The three nearest rows among all rows above each row, by straight-line distance, nearest first (none for the first four rows):
(in the rows, 128 means zero)
0: [ 29 135 161 150 116 135 115 134 142  87 108 199 129 123  91 131 131 135
 136 160 143 151 142 213  95 139 158 178 108 111  95 152 121 152 141 156
 117 174 179 140  72 127 111 111 122 122  93 174  88  97 153 113 143 146
 134 154 154 165 136 164 160  80 146 170 122 134 121 119 113 115 104 129
 153 109 143 139 127  75 102 125 186 159 165]
1: [214 135 186 134 128  90 121 147 113 118 141  94 191  96 124 114 105 172
 123  87 158 119 118 106 150 118 151 124 161 126 152 106 122  94  87 111
 122 137 174 159 171 145 129 123 114 103  82 150 109 120 113  88 122  94
  98 117 159 119 159 133 109  96  71 119 185 130 134  97 142 152 142 164
  96  90 160 179 122 159  92 134  77 116 156]
2: [ 84 160 189 181 131  66 147 145  86 142 133  94 113 158 155 155 140 131
 105 129  95 146 143  87 115 170 139 127 121 102 118 107 135 136 154 149
 151 149 172 127 126 128 132 103 129 117 115 141  99 120 118 116  74 137
  88 126  98 123 139 156 104  96 157 122 114 133  89 131 201 104 114  47
 138 149 152 143 132  89 150 170 184 136 150]
3: [ 63 156 114  73  74 148 133 139  79 143 122 202 150 119 140 122 130 115
  80 124 181 133 112 144  77 100 105 106 128 156 124  79  85 115  99 134
 128 112 185 143 103  84 128 145 102 142 115 128 110 113 123 167 126 150
 116 144 111 131 112 120 154 107 105 138 146  81  93 142 134 166 137 194
 144 151 120 129  99 169  96 109  99  76 120]
4: [ 57 121 170 138  75 105 135 138 126  89 175 161  77 137 172 109 101 105
 109 144 124 104 128 147 110 128 120 121 143 131 122 132 122  93 111 166
 152 113  72 101 128 107 161 109 115 171 136  97 117 117 131 153  95 140
 119  94 159  82  73 109 142 170  91 158 139 140 116 165 170 120 110 161
 128 136 142 154 139 193  60 157 123 178 138]	3 2 0
5: [145  97 124 115  82  71 139 124 105 151 129 128  89 160  85 146 144  99
 181 152  81 124 128 164 110  92 148 150 106 112 110 120 176 130 145 160
 183 155  53 144 148  93 187 119 155 126 134 114 131 163 107 117  82 117
 152 148 168 126 119 178 157 158 183 114 145 104 125 115 162 137 111  77
 146 155 140 130  98 133 134 100 128 126 122]	2 4 0
6: [124 138 108 139 171  92 109  95  67 149 108  69 165 158 111 144 159 116
 132  82  77  98 135  66 114 134 136  98 164 142 163 153 113 139 139 139
 139 132 127 135  84 143 139 131 169  96 104 122  77 155  89  92 153  81
 125 133 128 144  75 147 103 123 162 160 118  68  99 125 148  93 123  71
 160 130 151 133 152 146 153 109 147 133  83]	2 5 1
7: [ 56 107 134  76  95 126 158 115 146 163 141 144 137 164 108 127 163 128
 130 134 138 146 108 186 145 159 167 115 165 117 190 102  89 123 164 150
 105 136 187 154  71 123 111 104  89 107  98 115 108 134 145 119 153 174
 154 171 156 106 187  93 128 108 159  95  98 114 149  92 119  67 163 160
 164 113 121  93 128 134 107 152 106 124 136]	0 3 2
8: [212 106 143 117 134 159 127 110 127 202 124 143 144 138 100 151 110 108
 159 148 102 105 128 123 131  87 106  96 152 138  76 171 131 161  92  88
 131 169  54 137 100 161 138 114 171 107  79 154 164  80 132 126 159 166
 149 131  94 156 142 113 152 129  90 103 165 136 127 140 186 164 137 176
 118 116 177 136 118  82 190  99 145 138 136]	5 1 6
9: [220  98 131  96 211 183 133 135 140 112 161 110 108 125 129 138 121 143
 153  99 132 109 125  61 127 172 163 101 225 152  31 164 154 115 117  79
 127  86 130  99 131 182 146  86 122  90  98 144 180 160  80 109 193 155
 100 112 123 128 169 113 127 173 116 139  69 139 101 122 131 140 179 169
 120 161 128 127 121 140 134  82  87 137 114]	8 1 6
10: [217 121 106 157 217 105 119 142 141  94 121  74 187 107 127 142 133 172
  94 130 150 142 162 110  98 106 161 154 108 153 176 128 120 131 161 101
  74 131 140 124 122 152  94 140 131 125 117 156 105 113 138 140 125  92
 122 100 164 165 164 142 117 125 103 149 154 144 118  82  97 134 148  94
 172  87 120 113 129 151 101 162 158 115 127]	1 6 2
11: [ 78 154 140 140  72 134 108 152 144 101 158 108 145 113 115 108 145  97
 194 152 122 172 134 180 165  82 128  60  69 132 111 133 146 165 135 135
 140 124  83 159  90 138 162 184 156 132 191 123  89  90 131 144  81 131
 129 136 134 126 104 141 127 143 131 127 159 161 105  69 153 102 142 203
  83  86 169 136 125 132 155 162 185 150 140]	4 5 0
12: [130 117 115 124 126  65 131  99  71  61 143 111  93 145 165 135 161 130
 105 122  67 153 138 162 124 118 149 155 131 151 176 127 139  88 131 133
 183 109  75 175  99  69 141 126 116 145 148 121 121 153 101 135  84 123
 111 155 136  79 141  90 140 112 142 149 114  88 117 130 118 138 134  81
 110 167  88 102  85  97 127 138  97  94 153]	5 2 4
13: [169 125 103  77  70  95 138 140 119 186 147  63  94 141 126 127 151 136
  59  92 129 132 103  56 162 148 116 161 197 110 111 133 133 152 172 133
  95 170 241  91 143 107  95 160 143 157  82 108 151 156 132  74 139 159
 122 132 127 128 107 106 135 163 156 124  84 113 127 117 121 125 133 124
 128 130 132 167 114 123 167  76 157  78 125]	6 2 7
14: [223 137 130 121 127 133 118 106  67 131 129 117 143 173 117 129 179 159
 128  91 150 143 127  95  92 115 118 158 100 129  97 114 120 156 174 135
  89 145  48 131  80 111  69 119 119  89 138 164 136 167 136  90 184 120
 138 108 174 149 186 154 122 124 164 117 121 130 113 146 106 138 101  90
 133 100 116 109 145 167 136 111 157 177  74]	10 6 5
15: [117 159 130  92  84 173 120 156 103 147 131 111 181 115 123 150 117 117
  86  75 133 130 106 122 135  90 110 101 199 131  39 105  98 143 136 115
  69 112 242 100 164 168 131 125 111 126 122 128 118 165 131 126 136  90
 125 102 131 184  81 177 133 148 162 167 132 157  92 169 106 145 120 200
 155 133 174  97 143 145 114 128 140 153 126]	3 13 1
16: [ 86 136 138 131 112  90 129  82 118 158 113  99 109 157 129 139 104  98
 168  85 138 143 154 118 173 117 108 132  91 109 202 116  96  86 147 150
 170 124  58 150 124 134 124 111 162  85 126 136 101 178 117 124  76 125
 144 126 124 100 107 170 155 113 155 111 129  86 128 132 164 179  97  64
 128 147 154 141 175 124 125 112 162 158  90]	5 6 2
17: [189 125 118 197 180 217 128 138 117 166 118 141 157 147 119  99 145 123
 138 143 102 149 132  92 105 142  78 136 154 142 177 102 168  97  90 102
 152 127 181 143 165 149  77 124 146 164 100 130 133 115 118 109 139 130
 128 152 102 113 195 103 151  98 141  71 141 102 140 142 180 146 137 144
 140 100 122 153 125  94 117  98 114 109 153]	1 8 10
18: [109 128 128  70 149 136 177 124 167 139 124 113 126 115 113 105 117 119
 136 158 150 101 120  92 172 177 103 177 186  97 162 106 146 160  83 174
 148 116 235 145 192  90  67 140 133 145  95 132 107 154 175 115 141 118
 135 121 120 106 107 117 139  78 191 112 141 126 125 116  74 115 163  63
 106 145 126 133 142  74 144  78 143 128 162]	13 17 7
19: [ 94 133 132 193 190 162 126 119 202 101 172 103 171 115 118 147 143 129
 184 179 151 145 164 127 119 123 123 108 152 134 150 142 170 168  99  95
 182 105 169 104 133 142 106  82 111 139 135 119 149 169 136 175 142  80
  98 114 113 178 139 183 123 169 152 129 108 155 144 143 148 116 131 128
 150  82 136 143 158 122 126 175 167 122 125]	10 17 2
20: [119 148 145 157 110 104 122 133 180  93 153  74 193 109 134 160 120 160
 122 142 151 111 128 142 186 125 156  76 173 121 108 176 168 181 134  62
 150 132 135  98  85 151 152 134 157 161 147 147 162 115 154 145 151 117
 102  78 126 181 111 107 127 113 156 160 158 154 110 128 183  97 137 138
 105 113 123 118 101  70 154 115 160 154 160]	19 11 8
21: [177  86 179 125 116 193 151 147 164  97 142 163  90  95 147 122  92 134
  81  81 120 115 140 145 114 131 143 149 181 100 104 115 137  95 137 105
 113 109 161  80 166 126 176 141 105  98  96 127 122 108 146 133  70 129
 123 122 145 121 115 164 133 162  83 184 141 163 127  98 132 135 110 188
 118 158 126 111 134 159  92 126 166 185 144]	4 15 1
22: [112 111 116 109 106 174 122  98 121  99 158  76 109 145  83  99 149 164
 146 162 140  77 132 107 144 100 145 115 178 152  95 112 117 165 177  94
 103 110 211 125  74 121 134 114 121  90 113  97 102 117 151 105 148 158
 144 162 138 121 113  66 151 137  63 129 135 156 132 115 125 158 114  95
 102 168 118 140 124 120 167 105  93  85 134]	13 7 3
23: [ 50 113 137 164 132  91 127 108 141 115 112 111 162 115 118  85 121 123
 132 168  92  94 121 152 153  82 117  85 103 146  95 157 163 166 139 145
  99 116 112 162  98 153 145 118 133 155 167 130 103  88 160 192 145 152
 113 154 133  78  79 102 114  86 132 127 102 170 144 152 112  86 158  81
 128 147 144 140 129 103 140 162 106 117 161]	11 20 22
24: [ 67 110 170 112 164 101 148 120 195 136 152 166 130 106 151 157  68 137
 104 146 116 134 122 139 146 136 134 140 121 127 160 132 110 140  94 180
 127 144  70 141  86 157  80 101 140 122 127 168 119 146 122 130 138 144
  98 143 120  81 158  84 119  96 124 143 101  91 111 162  78 137 165  95
  93 191 141 136 141 102  93 148  75  83 152]	23 12 7
25: [146 112 153 144 150 210 129 155 146 147  95 178 144 146  87 109 101 122
  71 168 100 113 134 201 126 148 107 117 138 123 103 152 128 126  88 122
 121  96 169  91 159 167 120 121 103 168  96 126 181 138 149 173 135 188
 151 144 123 104 124 152 169 145 114 110 134 132 163 164 134  58 133 214
 151 115 142 117 157 105 133 116 160 172 149]	21 17 8
26: [155 125 119 117 111  53 100 114  74 165 110  59 152 189 117 116 177 150
 104 102 139 119 122 183 116 150 152 108 128 139 166 130 157 109 103  90
 189 124  58 167  82 164 125 168 133 115 105 142 127 148 127 140 108 170
 134 142  98 112 128 165 167 158 152  95 115 105 128 152 180 133 131 183
 108 156  95 119 126  60 145  79  86 134 140]	12 5 16
27: [ 99 102 148 133 141 144 117  95 173 135 175 170 129 120 154 127  74 119
 177 182 145  63  79  59 105 151  86  87 110 143 127 160 150 126  94 111
 116  98  34  99 143 139 118  92 117  94 201 151 167 165 102 148 164 188
 159 121  95  69 124  85 163 110 132  95 114 161 129 181 108 123 152 128
  63 122 132 145 157  91  86 108  81 150 150]	24 23 4
28: [208 132 151 138 208 158 151 118 137 162 120  89 138 144 115 166 114 142
 101 123 145 155 168 107 140 132 128  90 135 114 182 120 149 131 116 142
 163 138 226 148 152 153  79  76 131  67  84 157 141 136 128  76  71 117
 102 144 148 117 146 190 158 135 119  92 154 110 135  75 148 111 129 141
 163  74 136 138 143  75  98 138 144 163 132]	17 1 10
29: [129 151 159 135 120 162  94 156  87 141 129  86 136  81 103 126 120 125
 120 145 176 142  84  59 117 110 134  97 149 169 147  76 131 148 107 100
 177 131 235 137 189 109  87 117 134  90  95 157 102 146 166 103  88  78
  92 134 106 147 113 144 130  97  76  95 157 104 131  82 170 133 106 138
 146  72 144 161  99 121 109 113  86  97 153]	1 28 17
30: [202 124 111  98 132 192 157 158 129 121 137  85  80 111  91 155 146 147
  71 146 133  88 131  36  95 124 125 139 186 108  74 102 123 143 133 135
 119 178 247  87 145 152  98 104 105 141  55 121 131 140 172 130 135  89
 103 140 158 148 102  95 113 152  76 176  87 135 163 138 149  75 121 133
 133 147 123 127 150 126 142  97 140 127 118]	13 22 21
31: [142 115 155 142 201 175 157 159 157 140 134 185  98 115 126 103  93 108
 120 150 116 155 115  95 107 129 167 180 139  89 175 125 136 110  83 131
  92 170 194 145 138 125 138 188 131 159  98 141 115  93 125 121 125 100
 138 107 148 106 171 101 150  95 189 171 128 123 124  83  99 133 168 172
 175  94 111 144 104 189 136 132 150  97 135]	17 10 21
32: [ 74 135 111 153 149 113 142 156  85  88 128 100 141 152 167 128 140 117
 148 123 185 120 136 143 150 149  79 188  80 101 133  71 107 106 171 163
 116 107 139  82 178  63 133 101 161 122 147 104 121 153 120 110  85 137
 124 113 120 182 133 159 157 119 190 116 131 157 138 148 109 106 130  58
 124 180 116 109 112 137 131 129 131 154 148]	2 16 5
33: [ 76 129 104 156 134 182 120 152  78 143 136 137 124 135 157 142 122 117
  95 107 151  91  89 103 131 160 122 120 176 121 148 151 119 122  95  83
 126 138 248 105 123 184  92 170 105 141 133  91 144  81 140 131 138 125
  86  92 102 162 163  90 168 124 120 132 143 139 136 177 152  89 119 191
 156 141 138 128 117 177 135 101 101  86 155]	3 17 15
34: [239 110  99  79 169  78 159  96  35 192 127  74 127 159 152 153 122 139
  80  99 157  70  95 154 144 101  88 153 155 105  49 133 105 110 149  94
  84 154  29  78  99 159 145 114 171  95  87 137 141 165 107 140 113 194
 160 169 102  77 138 105 135 148  48  98 134 146 145 225 148  98  98 126
 143 174 138  85  89  89 120 118  82 127  95]	8 26 14
35: [211 130 149 174  81  59 147 110  95 112 124 108 159 149 176 148 182 135
 160  91 105 120 101 112  78 133 151 151  88 100 111 164 178 114 140 120
 158 126  36  88 138  92 170 125 105 179  93 170 116 139 127 113 132 137
 136  92 156 145 164 175 119 104 130 144 131 126 128 157 104 102 121  63
 135 115  98 121 172 125 101 108  97 141 119]	14 5 12
36: [117 129 103 104 107  94 132 103 154 201 146  68 112 107  95 162 159 180
 146 136 116  85 134  49 118 129 126 102 210 121 178 105 128 135 143 108
 119 167 152 130  83 116 114  98 118 107 110 120 138 121 111  90  85  86
 137  83 160 141 108  87 116 170 185 124 145 124 114 109 179 123 141  79
 148  94 133 130 121 188 112  92  96 138 111]	6 13 22
37: [ 75 120 138 146 122 174 121 106  53 151 120  98 104 178 126 128 168 118
 145  91  85 131 105  89 137 132 118 109 169 132 146 112  93 106 140 114
 107 125  94 179 133 182 106 116 130  51 111  87  89 139 145 128 125 147
 148 146 122 185  98  86 143 130  78 153 159 112 156 136 150 136 129  76
 153 124 121 135 137 172 144  83  98 139  98]	6 22 16
38: [106 113 123 148 146 129 128 136 166  68 133 138 127 158 136 171 108 139
 111 145 148 102 156  80 131 155 140 162 155  99 202 119 115 102 196 122
  83 157 158 108 123 204  95 121 116 166 178  86 123 139 151  84 106 142
 143 109 149 146 152  77 128 123 181  98 114 179 152 111  75  91 132  78
 110 157  82 126 131 153 124 142 135 133 158]	32 10 7
39: [116 119 143 134 108 113 102 136 173 110 119  83 134 125 122 167  93 132
  87  88 133 173 161 177 105  94 153 142 131 144 167 174  99 134 103 128
 140 135 129 100 122 141 169 151 148 167 183 129 131 127 116 161 113 132
 159 173 105 164  90 203 136 109 161 170 147 119 145 111 109 179  80 179
 104  56 120 137 161 133 138 198 178  66 136]	11 19 10
40: [183 129 136 125 187 187 135 150 141 132 162 113 100 114  77 150 102 138
 196 153 141 132 141 144 177 116 163 146 132 141 131 132 128 147 121 100
 129 141 120 185 154 135 106  89 139 120  80  99 175 170 155 125 120  73
 129 127 114 159 146 106 124 184 121 119 142 139 174 116 107  89  78 113
 142 125 139 115 119 144 114 153 109 156 142]	19 28 10
41: [ 57 139 161 194 111  99 123 129  69 112 126  71 143 132 151  88 111 116
  93 117 107 119 105 170 162  96  97 141 107 108 159  98 134 115 104 117
 160 101  92 114 145 176  97 181 106 175 105  96 103  93 106 156  97 101
 116 111  99  74 153  94 118  74  78 156 131 122 103 149 169 147 109  81
 135 135 139  97 105 111 116 126  96 105 150]	12 23 2
42: [192 165 112 139  78 168 116 166  84 189 102 162 140 121 143 148 145 110
 124  81 104 177 133  45  99 153 106 116 166 200 110 159 108 135 161  85
 116 126 238 131 138 139 132 141 167 116  82 144 153  95 163  89 107 111
 122 128 108 167 135  88 118 138 165 158  92 136 116 119 168 177 122 154
 149  84 120 135 113  89 161 105 136  91 150]	13 17 29
43: [134 124 158 158  96 158  92 142  96 159 142 191  55 134  79 115 189 118
 149 130 128 145 104 205 122 104 107 162 122 122  72 135 108 132 182 168
 192 124  85 133 133 134 120 137 122  86 161 106 122 128 136 132 123  88
 143 154 174  93  84 203 155 121 149 115 157 127 106 127 209 142  99 159
 128 176 130 144 177 188 120 138 117 153 127]	5 4 16
44: [169 100  87  71  56 160 126 125 170  87 153  65 138 137 116 108  74 108
  98 155 128  96 127 107 147 113  87  92 164  98 117 101 100 161 134 172
  85 141 223  84 112 175  96 111 147 112 140 139  86 144 131  76 142  94
 131 186 148  69  76  94 103 101  77 141  80 116 165 175  87 169 139  55
 141  94 134 129 122  91 123 115  86 125  70]	22 30 13
45: [ 40 147 159 142 148 162 124 134 139  71 134  95  85 107 156 167 136 153
  84 118  80 130 166 125  83 161 128  94  90 160 180 137 118 123 117 166
 137  98  81 122  59 173 128  91 123 167 183 156  93 157 129 184  78 167
 101 156  87 104  78 120 135  76 179 129 121 140 111 134 168 143 105  85
  88 142 144 147 158  75 149 174 167 113 134]	2 23 24
46: [ 67 126 168 133 116  85 125 120 120 173 165 108  94 118 151 128 126 112
 128 162  83 140  41 118 114 121 123 167 101  96 158 126  97 142 110 118
 125 156  33 141  71 186  76 109 144 134 141 119 125 156 140 168 110  89
 133 104 115 135 168 124  92  89  59 167 127 108 116 168 172 150 129  75
 165  68 131 134 129 111 107 104 126 116 149]	41 24 37
47: [169 135 111 155 182 186 109 128  88 128  85 171 164 119  79  88 183 124
 150 178 100 142 150  79 122 103 125 122  85 170 145  82 134 110 161 138
 102 114 210 126 169 155 101 115 120 176 102 115 107 113 135 126 123  82
 101 165 166 131 134 112 133 130 134  91 187 128 134 102 115 100 111 115
 150 128 103 127 166 142 155 152 146 107 141]	17 10 40
48: [221 136  87  89 100 127 119 133  55 176 122  87 122 129 117  93 163 131
 116 121 100 149 143 147  84 107 169 166  77 133 130 155 122 138 128 125
  92 109  33 162 102 120 145 146 132 182  83 121 129 143 108 172 108 138
 146 165 115 158 160 184  96 124 124 132 141 106  81 136  99 161 120 228
 161  96 158  94 147  99 169 115 119 161 124]	26 14 8
49: [ 50 151 128 110  68 123 133 110  71  71 168 131 167 139 162 124 112 128
 153 176 147  89 126 102 112 100 101  62 185 144 175 115 132  95 122 137
 153  96 252  92 182 102 184 121 127 162 159 132 107 127 119 137  88 114
 104 135 142 104  92 125 161  89  95 153 128 108 130 175 111 156 129  96
  98 182 112 129 118 125 111 119  82  85 124]	3 22 4
50: [195  96 125 113 195 212 127 175 205 137 105 201 125 131 107 115 111 104
 189 100  81 170 116  92 174 133 116 119 135 112 186 120 125 107  95 178
 141 130 119 181 136 161 148 175 140 106 168 130 129 142  93 117 110  76
 140 121 108 102 153  94 134 110 204 173 118 111 139 119 115 157 170 102
  74 140 145 172 121 136 144 118 108  77 132]	31 17 24
51: [187 111 162 109 209 167 145 151 186  80 104 106  94 144  86 103  96 136
  77  80 110 118 122 131 186 114 157 179 185 113 157 146 109 132 106 152
 113 116 150  99 153 178 137 135 128 161 149 122 107 148 116 138  67 142
 111 110 156 101 127 167 141 114 134 146 124 138 104 117  99 101 151 210
 112 156 145 167 135 112 110 130 144 187 171]	21 25 31
52: [ 77 137 106 161 117  49 155  93 179  89 102  98 164 151 174 136 117 164
  81 139 142  77 127 149 160 148 127 131 111 142  92 102 157 121 102 115
 122 139 123 183 116  86 112 127 147 122  82 161 125 107 115 112 115 154
  86 119  94  96  81 106 112 127 198  83 126 119 142 104  78 138 117  69
 112 165 101 138 133  78 114 134  97 127 117]	23 24 12
53: [ 98 113 160 117 194 159 163 123 169  87 107 145  96 101 110 104 104 168
 165 179 145 165 165  88 145 153 140 145 148 110 145 123 117 102 165  85
 110  90  65 140 146 110 103 130 131 119 112 122 153 111 149 141 117 145
 129 130 151 148 117  92 144 158 113 113 164 138 123 114 121 133 141 143
 115 115 129 128 125 128 150 103 159 170 126]	40 21 38
54: [168 119  83  88 123 207 166 133  67  92 132 159  86 139 138 128 145 121
 211 159 117 156 155 126 111  96 167 204 126 137 107  93 124 127 106 124
 149 130  87 137 137  80 166 153 119 166  81 107 133 126 137 113  79 109
 120 115 106 177 187 134 131 117 100 131 128 129 107 132 182 127 139 101
 158 155 161 119 101 143 145  96 153 102 111]	5 40 53
55: [162 146 109  74  77 207 115 155 111 177  99 176 172  84  93 139 110 112
  93 154 110 128 167  81 108 127 119 122 148 152  49 164  81 132 181 103
  79 100 239  96 145 124 149 147 139  60  92 130 106 108 140 117 134  90
 138 114 156 145 143 160  98 163 102 148 157 150 164 131 122 131  86 173
 161 132 149 121 130 178 113 115 110 156 122]	15 42 21
56: [ 65 115 133 124  66 133 139 106 171 177 111  68  79 144 112 101 126 130
 209 117 106 150 100  85 144  93  89  91  71 152 145 109 118 109  83 132
 180  99  33 119 109  98 154 103 127 136 169 136 125 129  87 146 107 167
 147 129 115 163 120 151 105 165 130  96 133 121 113 125 145  98 162 190
 118 120 153 108 133 109 113 178 129 130  90]	11 16 5
57: [174 125 124 107 150 151 141 129 128 155 149 196  88 113  73 165 168  98
 181 127 132 159 108  99 134  87 168 136 124 141 116 126 112 107 158 125
 178 151  40 164 141  92 124 127 155  99 165  96 131  95 127 103 161 131
 135 156 142 164 168 135 101 172 138 123 125 110 124 108 119 141 120 158
 160  91  98 118  92 174 121 134 121 149 113]	40 5 53
58: [244 148 112 135 161 170 105 152 146  81  94 110 154 121 122 164 137 146
 115 112 169 143 159  90  88 143 148  89 131 123 193 118 149 131 154 108
 132  94 184  95 163 131 172 151 122 144 140 157 117 160  97 125  70 115
 118 124 143 180 187 181 141 116 120  85 186 174 110 110 127 127 133 205
 140  76 119 146 170 173  94 168 199 146 121]	10 28 1
59: [208 179 116 138 104  70 151 145 124  76 126  84 152 154  98 132 157 130
  95  68 100 156 164 106  72  89 186 152  98 122 155 127 165 151 111 144
 118 136 140 154 100 113  98 124 106 171  94 159 114 130 146 131 124 105
 142 132 142 169 135 180 107 101 136 154  96  95 119 130 111 152 109 101
 120  69 136 114 162  87 143 123 176 128 105]	10 35 14
60: [143 108 111 125 154 112 120  96 149 102 139 170 101 111 146 105 108 140
 172 129  86 139 134 106 155  92  97 127  77 122 141  79  98 107 171 106
 117 134  30 173 147 112 135 104 138  96 146 114 139 132  91  91 133 120
 160 129 114  77 164 102 103 171 132 127  88 128 147 126 112 168 125  93
 147 127 138 124 117 127 116 110  94 144 107]	57 53 16
61: [ 62 125 157 164  59  99 116 107 148 103  99 154 139 141 119 106 126 109
 105  79  94 116 149 105 150 139 110  93 135 106 175 152  87  98 143 120
  90 140 197 139  98 192 160 105 117  86 115 121  97  84 124 138 123 180
 180 148 121 136  66  92 143 148 109 104 130 102 170 146 174 163 111  88
 185  91 146  90 125 123  92 117 156 159 114]	37 16 7
62: [152  87 147 127  82 153 160 150 145 193 129  93 165 116 153 138  95 162
  89 109 150 122 117 142 160 119  93 111 166 118  86 102 135 134 169 129
 138 126 197 108 122 134  88 118 143 116  90 193  91 158 137 157  83 164
 119 155 145 116 118 125 121  80  78 163 114 102 126 125 119 142 132  78
 107 164 101 168 118  81 166 126  90 135 160]	22 44 13
63: [168 116 155 173 104 136 144 142 125 147  86  93 123 151 117 101 153 113
 128 137 104 114  83  99 121 112 116 131 189 118 182  79 155 131 105 108
 161 146 178 111 114 130 114  95 162 108  83 115 103 148 155 105  91 146
 131 143 100  76 126 142 144  95 127  98 158  90 142 155 158 135 144 154
 165 147 159 107 106  99 112 130 142 122 136]	17 29 28
64: [230 141 107 113 183 227 130 151  81 134 126  66 125 107 109  91 150 139
  90  79 165 105 105 172 144 151 100 155 177 159 110  89 125 143  90 157
 100 118 174 122 184 138  84 116 148 153 157 109 124 150 113 125 123  98
 119 148  93 138  86 190 128 134 152 132 144 129 133 160  91 145  82 176
 108 133 137 148 138  72 129 106  77 147 141]	51 15 17
65: [158 168 108 143 144  74 152 123  82 132 121 142 124 141 115 111 137 146
 103 116 120  86 117 136  91 107 140 103 118 158 109 135 129 131 153 119
 115 157  43 118  94 131 108 119 124 156 182 163 106 126  87 125 147 118
  97  82 169 130 171 161 114  93  96 121 141 142 104 152 119 136 133 114
 172 131 120 127 151 141  79 143 127 151 102]	14 35 10
